Below are the code and all the weights of a small trained network. Each question names an input and a target symbol and asks about switching units off, where a switched-off unit gives its printed mean instead of its output.

import numpy as np


def w(rows, s, z=0):
    codes = np.array(rows[::2]) - 128.0
    scale = np.full(codes.shape[1], s)
    scale[-1] = z or s
    return codes * scale


def norm(h):
    return h / np.sqrt((h * h).mean(-1, keepdims=True) + 1e-5)


def f(y):
    return y / 2 * (1 + np.tanh(0.7978845608 * (y + 0.044715 * y**3)))


def softmax(a):
    e = np.exp(a - a.max(-1, keepdims=True))
    return e / e.sum(-1, keepdims=True)


def log_softmax(a):
    a = a - a.max(-1, keepdims=True)
    return a - np.log(np.exp(a).sum(-1, keepdims=True))


def net(x, mask):
    ids = ['δεθμπσ'.index(c) for c in x.split()]
    T = len(ids)
    res = E[ids] + P[:T]
    u = 0
    for l in range(2):
        q, k, v = (norm(res) @ M[l].T for M in (Q, K, V))
        z = softmax(np.where(np.tri(T) > 0, q @ k.T / 2**0.5, -1e9)) @ v
        res = res + np.where(mask[u], z, O[l][:, -1]) @ O[l][:, :-1]
        u += 1
        y = f(norm(res) @ A[l][:, :-1].T + A[l][:, -1])
        res = res + np.where(mask[u : u + 8], y, B[l][:, -1]) @ B[l][:, :-1]
        u += 8
    return log_softmax(norm(res)[-1] @ U[:, :-1].T + U[:, -1])


Q, K, V, O, A, B = {}, {}, {}, {}, {}, {}
E = w([
[43,182,33],'δ',
[81,159,124],'ε',
[70,83,38],'θ',
[187,156,94],'μ',
[249,186,137],'π',
[104,150,140],'σ',
],0.016)
P = w([
[92,133,141],'0',
[148,16,65],'1',
[167,172,132],'2',
[114,145,150],'3',
[144,101,152],'4',
[158,170,124],'5',
[109,142,149],'6',
[169,49,84],'7',
[122,135,195],'8',
[109,143,149],'9',
[51,80,49],'10',
[250,99,102],'11',
],0.015)
Q[0] = w([
[155,192,126],'0.h1',
[8,181,111],'0.h1',
],0.013)
K[0] = w([
[214,134,145],'0.h1',
[84,2,17],'0.h1',
],0.008)
V[0] = w([
[124,125,116],'0.h1',
[61,3,152],'0.h1',
],0.0062)
O[0] = w([
[19,55,1,134],'0.h1',
[234,174,197,5],'0.h1',
],0.0083,0.0036)
A[0] = w([
[234,51,108,164],'0.n1',
[202,49,2,191],'0.n2',
[86,175,127,240],'0.n3',
[182,179,123,250],'0.n4',
[242,98,113,144],'0.n5',
[79,86,90,115],'0.n6',
[129,153,131,44],'0.n7',
[17,166,115,203],'0.n8',
],0.011,0.0025)
B[0] = w([
[108,222,162,165],'0.n1',
[87,2,81,253],'0.n2',
[189,199,146,169],'0.n3',
[185,183,111,157],'0.n4',
[77,206,154,154],'0.n5',
[170,151,136,165],'0.n6',
[140,106,137,123],'0.n7',
[184,172,175,198],'0.n8',
],0.0079,0.011)
Q[1] = w([
[152,10,126],'1.h1',
[94,139,181],'1.h1',
],0.013)
K[1] = w([
[75,25,2],'1.h1',
[173,134,124],'1.h1',
],0.0098)
V[1] = w([
[105,12,32],'1.h1',
[90,78,2],'1.h1',
],0.0053)
O[1] = w([
[208,253,231,225],'1.h1',
[164,139,204,250],'1.h1',
],0.0068,0.0025)
A[1] = w([
[4,36,160,255],'1.n1',
[143,171,206,62],'1.n2',
[68,132,181,111],'1.n3',
[122,62,142,161],'1.n4',
[153,99,93,90],'1.n5',
[82,159,104,177],'1.n6',
[105,246,88,3],'1.n7',
[157,144,145,141],'1.n8',
],0.013,0.0018)
B[1] = w([
[146,117,4,226],'1.n1',
[102,116,114,151],'1.n2',
[156,170,133,123],'1.n3',
[87,130,104,164],'1.n4',
[112,158,126,164],'1.n5',
[136,101,158,166],'1.n6',
[117,113,108,254],'1.n7',
[104,108,125,147],'1.n8',
],0.016,0.0063)
U = w([
[120,204,76,122],'δ',
[44,131,129,2],'ε',
[206,204,123,221],'θ',
[65,3,116,140],'μ',
[141,35,165,139],'π',
[44,240,111,246],'σ',
],0.015,0.0025)

Each question gives the input, a string of symbols that net reads in full, and the target symbol t.
The units are the heads (2 rows each of Q, K, V and O) and the neurons (one row each of A and B). Each row of codes is followed by its name. A weight is (code - 128) times the scale printed after its matrix; where a second scale follows, it is the last column's (O, A, B and U).
mask holds one flag per unit, layer by layer, with each layer's heads first. A switched-off unit (its flag False) gives its mean, the last column of its rows in O or B, instead of its output. The means were averaged over made-up inputs and are rounded, as every weight is.
A unit's drop is (log p(t) with every unit on - log p(t) with that unit switched off) / (log p(t) with every unit on - log p(t) with every unit switched off).
The circuit of an input: a set's keep is (log p(t) with only the set's units on - log p(t) with every unit switched off) / (log p(t) with every unit on - log p(t) with every unit switched off). Starting from the 12 units with the biggest drops (on a tie, the unit counted first), units are removed one at a time, each time the one whose removal leaves the highest keep (on an exact tie, the one counted first), for as long as the keep stays at least 0.8.
units of the circuit, in order: the units of the circuit, biggest drop first
unit that matters most: the unit with the biggest drop
top k neurons: the k neurons with the biggest drops, biggest first
top k neurons in layer l: the k neurons of layer l with the biggest drops, biggest first
drop when u is switched off: that unit's drop, to one decimal
input σ δ θ μ σ, target θ: units of the circuit, in order -> (0.n2)
input π θ μ μ μ ε θ, target π: top 2 neurons in layer 0 -> (0.n4; 0.n1)
input ε δ μ θ μ μ ε μ π, target σ: top 3 neurons -> (0.n4; 0.n2; 0.n5)
input μ μ θ μ π, target μ: top 2 neurons -> (0.n5; 1.n6)
input θ π σ μ μ π σ μ π, target δ: top 2 neurons in layer 0 -> (0.n4; 0.n2)
input δ δ δ π θ δ σ ε ε, target δ: top 3 neurons -> (0.n6; 1.n3; 0.n1)
input μ θ μ σ μ μ σ σ μ σ μ π, target δ: top 2 neurons -> (0.n5; 0.n1)
input δ δ σ μ μ θ, target θ: top 4 neurons -> (0.n6; 1.n7; 1.n2; 1.n1)
input μ μ σ σ δ μ μ δ θ, target θ: top 2 neurons -> (0.n2; 0.n1)
input μ ε θ σ σ μ δ μ, target σ: top 3 neurons in layer 1 -> (1.n1; 1.n5; 1.n7)
input μ δ θ σ, target μ: top 4 neurons in layer 0 -> (0.n2; 0.n3; 0.n8; 0.n1)
input μ θ μ θ μ ε μ π δ μ, target θ: top 3 neurons -> (1.n1; 0.n1; 1.n6)
input σ μ π σ σ π σ μ, target σ: top 3 neurons -> (0.n8; 0.n5; 0.n1)
input σ δ μ μ μ μ μ π, target μ: unit that matters most -> 1.n8
input θ δ μ μ σ θ θ δ σ μ, target θ: top 2 neurons -> (0.n1; 1.n1)
input μ μ δ π θ σ σ, target μ: top 2 neurons -> (0.n2; 1.n1)
input μ δ δ δ μ δ σ δ σ, target δ: top 2 neurons -> (0.n2; 1.n3)
input π μ ε δ σ δ ε π σ, target δ: top 2 neurons in layer 1 -> (1.n3; 1.n1)
input μ μ μ μ π μ σ σ ε, target δ: drop when 1.n3 is switched off -> 0.3
input μ θ π θ, target π: unit that matters most -> 1.h1
input ε σ ε μ σ, target σ: drop when 1.n6 is switched off -> 0.4
